[  5  -4 -15  32  13 -19  10  -3   1 -16  21   7  12   0 -14 -16 -12  13
  18  24 -16  -4   6 -26 -18  -1  24   6  -5   1  18  20 -10  -2  22  18] => 2
[ 23  13 -29  25 -25  11   0  13   2  12 -14  11  11   3 -25   4   7 -11
  -6 -12  -6   0  -5  23  25 -12  -1  -5   5  30  -6 -11 -24   8 -14  28] => 4
[  9  13 -13  36 -23 -27  22  22  29   8 -16  15  -7 -28   3  10  23 -20
  -3  -1  -1 -20  12   9 -15  30   8   8 -10  28  13  35 -16 -48  32  33] => 1
[  0  22  10   3 -17  -1  -1 -27 -11   2   1  16  15  35  10   7  19  10
   8   2   4  -1  15  17 -25  34 -25  -2 -17   3  -6  11 -20   3 -37  41] => 3
[ 31 -10 -64  23   7   1  28 -14   3 -31  20 -10   5 -24  -3  22  -3  15
  -9  14 -42 -10   6 -29  12 -14  44  -3 -22   8  22  -1 -28  16  22  -3] => 1
[ 19  10 -14   9  12  15   1 -43   1  11   0 -13  12  14  13  15  15  29
   4 -17 -43 -43   5 -25   4  47   3  14  -7  36 -58   0  15  18   4 -11] => 8
[ 13 -14 -36  40   1   7   7  36   2  -4   6   0  17 -32 -35  -1  12 -35
  16  18  17  -2 -20   0  -2 -19   2  -8  10   6  -2   0  15 -17  -5  -9] => 5
[  2  -3   8  14  -7   1  23  -5   2  -4  -3  -4  18 -12 -19   2  12  25
 -12  -9  -2 -26   9   2   6   9 -13  14 -19   9 -12  -8  -4  -8   3  29] => 6
[ 21  14   1  50  -9  -6   2 -15   7 -22  -8  13  14 -13 -12   1  -3 -26
 -16   8  -1   5   7  -3  40 -10  -4   9  -4  26  21  10 -30   3  -8  19] => 4
[-17  -8   9  27   9 -17  -2  -9  -4 -18 -11  -2  13  10   9 -15  -2  -2
   4   4 -26 -14   7  -6  -9   6  13   4 -23  -1  15   1 -17   1  19  28] => 7
[ 11 -11 -19  15 -16   1  14   8  -2 -13  -6  10  -7   0 -37  15  24   5
   8   5  22   1   5  14 -25  19 -22   9  -8  -1  -1  13  -9   5 -24  20] => 1
[-15  14   3 -14  -9  -6  13 -15 -11  10  24  24   0  21   8 -12  25  13
   0   7  46  16   5  18 -13  19 -11  11  -6 -21  12   0  -8 -17 -46  24] => 3
[ -7  20   0  21 -10 -42 -15  11   0 -10  -4  14 -12  52   7 -18 -12  19
   8  -4 -23  -4   3 -25   2  -8 -47   0 -27  -7 -16  36 -38  24  -8  20] => 7
[ 31  19 -20  26 -24 -12  35  22   8  -5  -5   9  -7 -15 -41  25  39 -19
 -12  27   6 -25   1  12   8  17  -5  24 -15  18  29   5 -12 -33  -7  36] => 1
[ 12  16  -6  -4 -16  -2  -1   0   6   2  25  10  -3   9  22  -6  -2 -12
  -1 -19  13  -8  10 -18 -18  11 -11   1  -4   6 -26   5 -10   3  -3  28] => 0
[ 13  -7 -24  20   4   7 -11 -21   4  -7   2  -6  17   1 -10   5  -3 -24
   6 -14   3 -14  -1 -17 -17  18  22 -10  -4  15   2 -20 -15   7   4  -4] => 0
[  8   3 -38  47   4   8   1  19   9  37  10  15 -29  28  13 -14   4 -38
  19   3  24  24   6  10 -18 -11  42  -1  24  -1  10  19 -32  -1  -3   2] => 4
[-21   6  -9  22  -4  25   6  -6  14  14  -3 -10 -10   3   6  29  -2  13
 -25 -11  15  -9  10  41  23 -18   7  10   1   3  22 -23 -31 -13 -16 -19] => 3
[  0  14  11  13 -21  -5 -33   4 -14 -27 -16  35   8  14   7 -28 -16 -19
   5 -10  34   3  16  -7  17  24 -18   3  -6   6 -10 -21   0  16 -40  39] => 4
[  3  27  35  28 -18   1  16  22   5  -1   4  19  -9  19  71  22  21   2
  25 -11  33  14  26   8 -29  15  -9 -23   9   3 -34   7   1  11 -24  45] => 6
[ -7  24 -41  33   9 -23  15  23  14   2  14  14  13 -22 -31  30   0 -28
 -22  -3 -34 -31 -10  -4  32 -16  -3  20  -8  12  -9  34 -11 -25   5  23] => 8
[  5   4 -30  -7   4 -16 -14 -35   8  -2   4   8  17  21  16 -32   2   3
   0  15 -25 -15  -8 -17   2   8  45   1   1   7  50 -52 -26   0  26  -3] => 4
[ 14   2 -32  29  -3  -6  28   5   3 -12  10   3   0  -4 -17  16  24 -35
   8   4  14  -7  10  -6   5  -9 -33  21 -19   9  -9  34 -32  -1 -16  23] => 1
[  2  -1  29   8 -15  29  -3  20 -18 -20   2   2   9  25  39  -5   3 -13
  10 -12 -21   7  21  16  -7  11  -6  13  -7   1 -26  12 -20 -12  -3  36] => 2
[ -1  21  15 -34 -24  -4   1   2   1  16  37  30   7  -1   2 -14  11  -6
  31  34   0  -6  -9 -15  -2  21 -61 -11  16  25 -13 -17  39  45 -48  27] => 4
[  6  -7 -10  -2   7 -20  -5  -9   4 -11   5  -3  25   5 -25 -14   1  11
  17  23 -14 -23  -9 -18 -12   9   1  13  -4   4  28 -11  -8 -16  20  -1] => 2
[ -5  -9   4   2 -13  -4  -7   4  12  17  25  18   3  -7   5  -4   6 -25
  12   5  17  -9  22   6 -32  10 -49  28  12   1  -3  25 -20 -18 -15  44] => 4
[  6 -16  -7  26   9 -13  12 -18  -1 -32  21   4   8  -4  10  -3   1  28
  16  17 -14  -3  11 -26 -21  10  22  19  -1  -2  19  20 -19  -4  16   3] => 2
[ -1  23 -23   3  -5   3  17  19  -8  -4  15  16 -15  32   5   5  17  -7
  -5  -4   7  14   3   3  -9  11 -16 -17  -8   8 -19  -9   2   9 -22  18] => 1
[  1 -16 -12   2  20 -23 -14  -8 -14  19  13  -6   5  26   2  -8   6  -3
  41   3  -3   2   5 -33 -21  -7 -45  11  -5  -3   0  -3 -19   4  14  -7] => 5
[  4 -21 -24  16   8 -12   3 -28  -5  20   5 -10  17   8 -33 -27  11  -3
  -7  17  -2  -2   7 -16 -19   4  -4   8 -17   4  17   9   2 -39   0   6] => 5
[  9  -7 -17  58  -2  -2  19  12   3 -18 -24  -9  -1  -9 -27  -2   0 -21
 -11   7   4   3   6   5  31 -13  14  -6 -26  23  31  -2 -24 -12  11  11] => 1
[ 15 -10   7  18  28 -30  -6  -3  -8  28   5  -3  18 -13 -43   7  18 -11
  46   9  11   7  -9 -23 -34  16 -34  18  17  -2 -20  27   7  -1  23   0] => 5
[ 10  13   1 -32 -14  13  -7   6   0  32  29  -4 -11  17   0  13  -8  -2
 -24 -21  17  -3  12   0  -3  -1 -24   6   9  -5 -18 -25  -8 -10 -14  26] => 0
[-24 -30 -11  40 -21   1  15  20  25   8   0   9  16 -14 -21 -15   9 -14
  26   7   0   0  -8  27   5 -10  -2   6  -1  11  46  14 -36 -30   4 -13] => 2
[  3  10  -5  17  20 -14 -11  11   7  24  12   1  11   9 -12 -15  -8  -9
  28  19  -7  -5   3  -6 -19   0  14   8   5   4  -1 -10   1   1  12  28] => 4
[  4  14  -3  19 -18 -26   5  12  14   1  -5  17  10 -17  22  -5   5 -19
  18  19  21 -36  14  -7  10  13  -9   4 -27  15  43 -24  -2 -19   0  39] => 7
[  11   25 -103   11   44   10  -28   23   -1   45   15   23    9   36
  -41   -8  -19  -27  -75  -65   33    5   11   26   -3   26   69   19
   -5  -23   11  -74  -36 -114   35    4] => 4
[-22  21  -2   6   1 -15  14   4   2  55  21  10  -8  38  26   2   3  14
   5 -12  14  13  18 -17 -16  21 -17 -41   8  15 -34  -1  19  -3 -41  23] => 6
[  9  18  12  47 -10 -26  38  24  12 -10   5   4  -3 -20 -23   5  26  -1
  -5  26  22  -4   6   7  10  -3   8  13   0  11  17   9  -1 -23   4  53] => 1
[ -1  12  -1  30 -22 -16   1  39  10   9  -1  18 -15  20  10  18   5 -21
   6   5  -8  -9   0  -8   1  13 -33 -16   1   4  10  15 -31  -8 -19   1] => 6
[  6  39  -9 -18  -3 -24   4  10  10  31  17  20 -19  22 -15  35  14 -22
  -6  18  17  -2   8  -4  -9  23 -37   1   8  -2  24 -13  -3 -11 -19  18] => 1
[  6   9  -3   6   3  -7  11  -5  -4  -4  12  12  -7  16   3   6  18 -24
  15   3  12   9  10  -8 -22  17 -17   8   2  -6 -11  20 -16  18  -4  24] => 1
[  7  11  -8  10  -8  -5   7   2  -3  13  13  11  -2  30  11   7  11  17
   8  -7   3  10   8  -1  -2  15  10   4  12   4   7  -7 -21 -17  -7   9] => 2
[-18 -35  13  26  31 -57  -8  -3 -22  18 -16  -5 -18  11 -13 -15 -25  -5
  46  57  11  -9  22 -53  -8  19  18   2 -30 -14 101 -23  -9 -10  -1   6] => 6
[  8  10  -7  34  -7  -6  26  12   6 -15 -11   2  -5 -18 -27  19  15  -6
 -14   9  -8   0  -6   4  26   7  11   2  -4  19   6   8  -3  -2  -1   3] => 1
[ 10  22  71 -18 -17 -19  32   6   2  33  16  27 -28 -25 -13   7  11  70
 -19  -6  32  24   4  -9  32  45 -96   0  -2  24  -4  -2  30   5  -1  -9] => 6
[ -1 -10   8  38  -1 -19 -21   3   6  -7  -5  -1  11   5 -18  -6 -21  13
  11   0  -7 -15   4 -20  -4  11 -20  -7   0  -2  -6   8 -18  20   6  17] => 7
[  2  -6 -22  42  24   4   5  -9   8  34  31  -2   2  40 -29 -25   1 -13
  -3  13 -18  -9  -1  -3 -12   4  -5   3  -4   4  23   1 -27 -10  37  11] => 8
[ 11   1   4 -25   4   7  -3   1 -16   8  18   5   8  17  15  11   5 -10
   9   8   8  14  13  -2 -22  17 -28  -6   2   3   6  -5   2 -22 -15  13] => 2
[ 11   5  38  -4  -7   5   9  16 -19  -3  10   8   1   1   7   1  22  -9
  27  33  22  -5  13   7 -39  32  20  20  23  -6   0   1  29 -16 -12  58] => 2
[ -5  -5 -13  21  -8 -10   7  -5   2  10   9  18   6  14   4  -9  -8  -1
   9  -1   4  -6  16 -16  -8   9  -4 -19 -13  -1  28 -13 -24  12   3  25] => 6
[ 17 -11  -3  45  26 -20  15   8  -5 -12   8 -13  13   6 -24   0  13  38
  33  10   0  14   2 -18 -36  21   3 -18  -8  13 -15  -4   2   9  25  19] => 1
[ 17   9  -8   4  20  23  10 -10  -6  -3  43  -3   7  23   4  18  11  12
   6  15 -54 -12  -3  -3 -22   2   4  12   5 -12 -23   4  -7  33  23  19] => 8
[ 12   9  -9  19 -16 -15  19  -2  14   5   1  11  14 -10 -31  -4  10   3
   6  21  -8 -18   0   4   6   4  18  24  -8  10  34  15 -14 -24  11  20] => 2
[ -4  12 -11  22  -8  -9  24 -16  -8   6  14   7  12  -6   0  -4  22 -18
 -17 -11  -4  -4   7  -9  25 -17   4  26   8   8 -19  13  -7 -12  -6  36] => 5
[ 40  23 -16  47   1  -6  24   7   3 -36  16  18  14 -25 -33  15   5  11
 -15   1  -3 -17   2 -17  16  16 -10  21 -12  29   0  13  -9 -14  24  12] => 2
[  3   5 -21  13  -6  -6  17   1   2 -12  -1   3  12 -14 -30  -1  -4  -4
 -13  12 -14 -22   1  -2  17 -16  12  17  -9  16  21   7  -6 -16   7  21] => 2
[-14  -7   7 -41 -29  16   4 -17   6  26  19   3 -10  35   9 -15  17  -7
 -20  21   8 -18  12  18   4   4 -91  -1 -27  10  52 -41 -13 -11 -33   2] => 7
[  1  14  -1  11  19 -16  16 -29  -2 -19  14   2  16  24  -2  -4  11   7
  -2  16 -29  -5   3 -14 -10   6   4  17 -17   9  16  11 -16 -15  17   4] => 2
[  8   9  16  49   8 -20  24  -1  20 -24  16   4  13  -9 -26   0  15   2
  28  41 -13  12  -6 -11 -24  19   7  -3  -9   1   3  39   4  21   8  11] => 1
[ 22   0 -34 -65   3 -30 -28 -39 -12  12  19  10  12 -13  22 -15 -12  -5
  34  14 -36 -26 -19 -69   4   7  28  12  47  -8 -17  -6  -5  67  15   5] => 4
[-17 -13   6  29  23 -18  12 -21  -8  -2  10 -13   7  -5  18 -22  -3   7
  23  29  -6  -3   8 -19  -3   1  23   3 -19   5  21  20 -12  -3   3   5] => 3
[  7  12   2  10  -3 -13  -6  32 -13  -5  12   9  13   9  11  -2  21 -25
  29  -9  -6   9 -12 -16  -9  -3 -43   3  13   0 -56  25   1  -1  -8  14] => 5
[ -8  15 -34  33 -24  14  22  16   5   1 -22   7 -17  32 -27 -29  10  -6
 -80 -20   9 -31  -4  28  30 -17  11 -17  -7  28  35 -54 -25 -34  23  20] => 6
[ -2   3 -31   7   7 -10 -25  31 -21  41  -9  25   2  -4  20   6  -4 -65
  29 -74  39 -16  32 -33 -31  77 -33  -7  19  31 -97  21   6 -18   3  57] => 1
[  4   0   2   6  -5 -15  -6  -4  12   2  12  -5  11  -1 -17 -19  -9   9
  14   1  -2 -19   1 -21 -15  14  16  17 -16  -6 -11   3  -3  -1   3  16] => 0
[  0  -1   9  15 -15  -3   8   9   5 -17  -9   0   7 -26 -19   1  -2  -7
 -21  17  -1 -20  -3   9  25 -14  -7   7  -9   3  24  -4  -2  -1   1  27] => 7
[ 15   3 -12  45  -9   6 -13   7   1 -36  -2  14  15  18 -16   0   0  -7
  -5   9 -30 -16 -17  -4  16  13  -7 -18  -2  15  18 -18 -20  19  11   2] => 8
